Here is a tiny trained network, its code and every weight. The questions are about switching its units off for an input and a target symbol, where a switched-off unit gives its printed mean instead of its output.

import numpy as np


def w(rows, s, z=0):
    codes = np.array(rows[::2]) - 128.0
    scale = np.full(codes.shape[1], s)
    scale[-1] = z or s
    return codes * scale


def f(y):
    return np.maximum(y, 0)


def softmax(a):
    e = np.exp(a - a.max(-1, keepdims=True))
    return e / e.sum(-1, keepdims=True)


def log_softmax(a):
    a = a - a.max(-1, keepdims=True)
    return a - np.log(np.exp(a).sum(-1, keepdims=True))


def net(x, mask):
    ids = ['αβζηθπστψ'.index(c) for c in x.split()]
    T = len(ids)
    res = E[ids] + P[:T]
    u = 0
    for l in range(2):
        r = res
        for j in range(3):
            rows = slice(4 * j, 4 * j + 4)
            q, k, v = (r @ M[l][rows].T for M in (Q, K, V))
            z = softmax(np.where(np.tri(T) > 0, q @ k.T / 4**0.5, -1e9)) @ v
            o = O[l][rows]
            res = res + np.where(mask[u + j], z, o[:, -1]) @ o[:, :-1]
        u += 3
        y = f(res @ A[l][:, :-1].T + A[l][:, -1])
        res = res + np.where(mask[u : u + 4], y, B[l][:, -1]) @ B[l][:, :-1]
        u += 4
    return log_softmax(res[-1] @ U[:, :-1].T + U[:, -1])


Q, K, V, O, A, B = {}, {}, {}, {}, {}, {}
E = w([
[142,127,166,202,170,96,190,224,106,164],'α',
[144,160,238,178,179,157,148,177,69,174],'β',
[129,178,143,160,199,217,173,180,99,138],'ζ',
[140,164,138,143,175,134,210,89,69,246],'η',
[112,92,105,192,145,40,147,167,98,160],'θ',
[196,123,181,122,134,163,153,174,139,221],'π',
[211,124,187,183,6,131,158,163,73,166],'σ',
[76,154,151,162,107,144,84,84,83,135],'τ',
[110,100,40,220,138,214,150,64,27,126],'ψ',
],0.013)
P = w([
[186,169,185,131,168,63,219,108,134,57],'0',
[171,162,126,187,213,111,79,84,160,111],'1',
[121,224,122,168,162,146,112,203,109,191],'2',
[92,88,164,146,128,118,196,106,137,91],'3',
[197,99,111,130,172,155,105,113,118,91],'4',
[112,143,110,125,140,161,104,225,81,165],'5',
[75,23,143,119,92,136,197,101,119,73],'6',
[192,50,93,72,128,160,115,122,102,73],'7',
[89,80,79,71,115,151,95,247,61,147],'8',
],0.014)
Q[0] = w([
[141,133,75,123,66,149,180,165,148,111],'0.h1',
[111,162,150,144,113,154,110,128,78,121],'0.h1',
[196,114,167,137,93,115,160,117,61,98],'0.h1',
[103,97,112,105,114,102,47,99,118,139],'0.h1',
[163,111,167,163,196,82,107,119,152,100],'0.h2',
[32,188,89,106,66,128,102,237,97,246],'0.h2',
[109,96,203,89,120,106,196,53,206,14],'0.h2',
[159,164,131,95,85,55,70,38,230,91],'0.h2',
[155,158,136,116,186,118,99,159,76,193],'0.h3',
[233,88,147,126,196,87,143,76,201,62],'0.h3',
[115,167,117,126,114,99,123,81,238,67],'0.h3',
[117,84,169,122,144,140,172,31,193,89],'0.h3',
],0.011)
K[0] = w([
[143,152,118,86,124,125,155,115,91,61],'0.h1',
[79,113,148,118,100,184,118,162,93,125],'0.h1',
[208,125,172,164,66,117,124,143,78,144],'0.h1',
[107,130,79,74,119,126,142,135,133,170],'0.h1',
[190,109,144,161,180,162,108,158,179,156],'0.h2',
[91,107,95,22,5,132,96,64,140,124],'0.h2',
[179,210,192,182,195,57,165,151,135,96],'0.h2',
[128,225,123,229,123,117,136,122,190,173],'0.h2',
[149,38,111,88,147,155,103,103,124,151],'0.h3',
[193,214,157,167,222,116,135,133,177,182],'0.h3',
[128,187,113,253,179,111,135,108,128,131],'0.h3',
[152,225,152,167,166,11,147,120,150,131],'0.h3',
],0.011)
V[0] = w([
[123,66,119,166,93,131,119,235,184,99],'0.h1',
[84,202,139,25,107,83,140,86,194,143],'0.h1',
[170,113,99,119,165,105,163,168,192,66],'0.h1',
[185,58,158,206,88,166,107,131,76,137],'0.h1',
[214,68,77,218,71,88,197,190,217,234],'0.h2',
[91,132,45,145,200,213,172,185,245,85],'0.h2',
[104,168,193,188,93,150,89,125,154,54],'0.h2',
[54,99,126,104,205,129,137,73,97,233],'0.h2',
[128,93,217,80,161,139,120,163,170,153],'0.h3',
[136,104,23,81,159,161,194,82,137,99],'0.h3',
[100,131,88,96,144,89,138,195,168,92],'0.h3',
[127,254,88,181,111,97,147,101,79,71],'0.h3',
],0.0065)
O[0] = w([
[139,129,110,64,159,158,151,195,144,146,107],'0.h1',
[200,124,227,118,130,103,132,124,126,81,1],'0.h1',
[115,150,157,69,161,153,103,114,68,122,133],'0.h1',
[100,103,67,164,150,143,138,142,123,137,214],'0.h1',
[132,198,51,134,26,97,190,121,159,119,186],'0.h2',
[112,143,80,144,149,160,109,178,254,91,103],'0.h2',
[94,138,188,117,102,137,68,119,110,95,126],'0.h2',
[165,92,114,183,188,78,143,145,171,212,128],'0.h2',
[66,159,97,36,169,127,132,159,119,144,129],'0.h3',
[185,169,118,201,91,159,170,125,184,132,89],'0.h3',
[137,137,96,162,131,133,173,177,132,46,77],'0.h3',
[169,135,189,211,143,110,146,136,75,115,180],'0.h3',
],0.0081,0.0068)
A[0] = w([
[136,122,104,144,182,188,112,1,164,124,82],'0.n1',
[52,153,145,145,129,122,62,195,174,105,25],'0.n2',
[60,162,39,131,166,157,116,129,142,136,242],'0.n3',
[34,210,128,119,115,137,171,149,129,198,4],'0.n4',
],0.0078,0.0047)
B[0] = w([
[26,191,95,41,142,164,141,56,203,112,157],'0.n1',
[40,184,49,148,252,110,195,77,199,126,135],'0.n2',
[199,72,207,160,54,63,103,163,144,150,249],'0.n3',
[87,106,92,120,72,73,138,255,131,87,179],'0.n4',
],0.008,0.011)
Q[1] = w([
[217,102,63,180,139,123,89,119,95,121],'1.h1',
[164,172,115,64,149,113,7,85,85,103],'1.h1',
[86,80,187,95,108,133,254,64,143,46],'1.h1',
[165,153,82,85,199,144,158,150,163,131],'1.h1',
[119,80,141,181,44,90,189,136,139,104],'1.h2',
[190,86,58,147,189,86,179,170,71,144],'1.h2',
[65,104,168,112,97,132,137,145,88,163],'1.h2',
[195,196,93,120,113,96,12,141,94,155],'1.h2',
[216,141,58,98,182,153,169,132,72,181],'1.h3',
[201,150,125,157,150,90,68,151,144,113],'1.h3',
[116,106,31,208,114,174,39,112,135,117],'1.h3',
[112,123,142,114,72,97,89,153,120,41],'1.h3',
],0.0081)
K[1] = w([
[147,2,113,198,128,128,141,147,134,137],'1.h1',
[62,165,130,156,106,115,32,133,146,183],'1.h1',
[218,254,196,163,139,86,148,112,98,82],'1.h1',
[123,148,146,103,109,94,128,145,195,147],'1.h1',
[193,96,78,122,139,132,164,148,82,89],'1.h2',
[128,50,106,102,133,139,116,98,134,101],'1.h2',
[91,128,130,125,108,149,177,152,133,114],'1.h2',
[44,48,128,161,120,67,18,172,110,181],'1.h2',
[160,120,85,110,182,140,61,105,120,158],'1.h3',
[99,121,146,128,153,73,94,143,112,133],'1.h3',
[136,64,91,198,97,204,84,133,103,164],'1.h3',
[100,118,145,142,99,81,109,140,149,74],'1.h3',
],0.0096)
V[1] = w([
[95,146,147,90,212,110,188,168,165,224],'1.h1',
[69,92,133,178,186,97,134,205,104,37],'1.h1',
[100,153,44,68,117,200,115,162,101,103],'1.h1',
[166,78,193,67,102,56,78,110,148,95],'1.h1',
[128,190,139,74,154,152,143,123,127,112],'1.h2',
[82,109,58,129,134,228,123,175,98,101],'1.h2',
[255,123,224,80,121,174,136,111,129,156],'1.h2',
[169,185,109,138,171,122,169,139,111,97],'1.h2',
[124,152,97,111,103,91,132,87,130,162],'1.h3',
[76,94,114,154,118,144,137,143,130,167],'1.h3',
[156,132,104,131,115,105,108,197,109,182],'1.h3',
[100,143,181,197,146,60,252,183,92,140],'1.h3',
],0.0086)
O[1] = w([
[108,65,226,57,192,94,224,178,139,118,133],'1.h1',
[91,94,93,229,221,91,116,187,151,1,162],'1.h1',
[25,175,84,158,133,209,164,147,171,177,68],'1.h1',
[227,72,191,155,174,140,147,56,191,129,112],'1.h1',
[76,122,76,121,125,102,163,189,117,169,93],'1.h2',
[65,217,163,150,168,33,88,142,98,122,94],'1.h2',
[107,130,27,118,183,217,102,196,142,221,107],'1.h2',
[121,129,74,114,107,94,125,183,151,125,141],'1.h2',
[134,52,127,155,152,109,218,142,125,89,131],'1.h3',
[145,176,131,58,189,126,137,130,139,144,147],'1.h3',
[152,177,140,135,154,172,158,120,129,193,166],'1.h3',
[120,179,231,104,99,199,134,111,145,147,255],'1.h3',
],0.0078,0.019)
A[1] = w([
[82,189,147,128,149,112,160,201,161,141,1],'1.n1',
[22,115,150,98,98,51,180,161,113,96,8],'1.n2',
[185,144,123,134,172,118,116,2,177,75,113],'1.n3',
[167,138,208,54,87,112,156,94,115,118,65],'1.n4',
],0.0078,0.0068)
B[1] = w([
[154,52,17,124,156,111,114,163,157,158,174],'1.n1',
[214,215,143,71,187,177,85,25,144,132,183],'1.n2',
[174,254,85,73,172,5,158,102,55,162,176],'1.n3',
[41,91,48,132,131,93,67,136,175,161,251],'1.n4',
],0.0087,0.014)
U = w([
[149,96,192,146,68,90,168,190,149,58,194],'α',
[80,66,220,112,192,133,104,146,35,142,143],'β',
[180,149,193,87,180,190,137,90,190,86,154],'ζ',
[92,148,167,89,154,116,253,155,82,169,150],'η',
[212,118,176,80,152,96,127,180,79,141,23],'θ',
[172,80,166,80,109,109,57,142,199,144,3],'π',
[159,125,157,206,129,166,116,124,115,188,137],'σ',
[83,181,180,50,114,118,121,146,92,112,144],'τ',
[107,96,75,154,179,119,83,160,112,121,160],'ψ',
],0.0071,0.0064)

Each question gives the input, a string of symbols that net reads in full, and the target symbol t.
The units are the heads (4 rows each of Q, K, V and O) and the neurons (one row each of A and B). Each row of codes is followed by its name. A weight is (code - 128) times the scale printed after its matrix; where a second scale follows, it is the last column's (O, A, B and U).
mask holds one flag per unit, layer by layer, with each layer's heads first. A switched-off unit (its flag False) gives its mean, the last column of its rows in O or B, instead of its output. The means were averaged over made-up inputs and are rounded, as every weight is.
A unit's drop is (log p(t) with every unit on - log p(t) with that unit switched off) / (log p(t) with every unit on - log p(t) with every unit switched off).
The circuit of an input: a set's keep is (log p(t) with only the set's units on - log p(t) with every unit switched off) / (log p(t) with every unit on - log p(t) with every unit switched off). Starting from the 12 units with the biggest drops (on a tie, the unit counted first), units are removed one at a time, each time the one whose removal leaves the highest keep (on an exact tie, the one counted first), for as long as the keep stays at least 0.8.
units of the circuit, in order: the units of the circuit, biggest drop first
most important unit: the unit with the biggest drop
k most important neurons: the k neurons with the biggest drops, biggest first
top k neurons in layer l: the k neurons of layer l with the biggest drops, biggest first
which heads matter: for each layer, one digit per head in row order, 1 if its drop is at least 0.15 and else 0, layers parted by /
input τ θ α, target β: which heads matter -> 010 / 000
input η β β τ ψ, target ψ: most important unit -> 1.h3
input η ψ η η η, target η: which heads matter -> 010 / 001
input β α α ζ τ, target τ: units of the circuit, in order -> 0.n4, 1.h2, 1.n3, 0.n1
input ζ σ η θ, target ψ: which heads matter -> 111 / 110
input ζ σ α ζ θ, target θ: 2 most important neurons -> 1.n3, 0.n3
input ζ α τ, target β: units of the circuit, in order -> 0.h2, 0.h3
input τ η θ β ζ ζ θ ψ α, target σ: units of the circuit, in order -> 0.h3, 1.h1
input π τ ζ θ π θ, target π: 4 most important neurons -> 0.n3, 1.n4, 0.n4, 1.n2
input π α θ ζ, target η: units of the circuit, in order -> 1.h2, 0.n3, 1.h1
input η τ σ, target β: which heads matter -> 011 / 000
input π π π α ζ τ η β α, target θ: 3 most important neurons -> 1.n2, 1.n4, 0.n3
input θ π ψ τ σ β π β α, target π: 2 most important neurons -> 0.n3, 1.n1
input θ τ σ ψ π π π, target α: units of the circuit, in order -> 0.h3, 1.h1
input ζ σ β α, target ψ: most important unit -> 1.h2
input ζ π τ ζ, target ψ: 2 most important neurons -> 0.n3, 1.n1
input η α σ η α τ ζ, target π: units of the circuit, in order -> 1.h1, 0.h1, 1.n4
input π ζ τ ζ σ ψ β α π, target π: units of the circuit, in order -> 0.n3, 0.h3, 1.n3
input π ζ α α σ σ α ζ β, target ψ: which heads matter -> 110 / 100
input θ ψ β θ α θ τ σ, target σ: top neuron in layer 0 -> 0.n1
input τ α α β σ τ α, target θ: units of the circuit, in order -> 1.h1, 1.n3, 0.h1
input ζ ψ α θ σ, target σ: 2 most important neurons -> 0.n1, 0.n4
input θ ψ α τ σ θ β η β, target θ: which heads matter -> 010 / 101
input θ τ ψ θ θ, target θ: top 2 neurons in layer 1 -> 1.n3, 1.n4
input π ζ ζ σ ζ θ π π σ, target τ: which heads matter -> 010 / 010
input ζ β σ, target τ: which heads matter -> 011 / 010
input ζ τ ψ π α ψ ψ ψ ψ, target σ: most important unit -> 0.n3
input θ θ α θ, target α: 2 most important neurons -> 0.n3, 0.n1
input α ζ σ β ψ α η, target ζ: top 2 neurons in layer 1 -> 1.n2, 1.n4
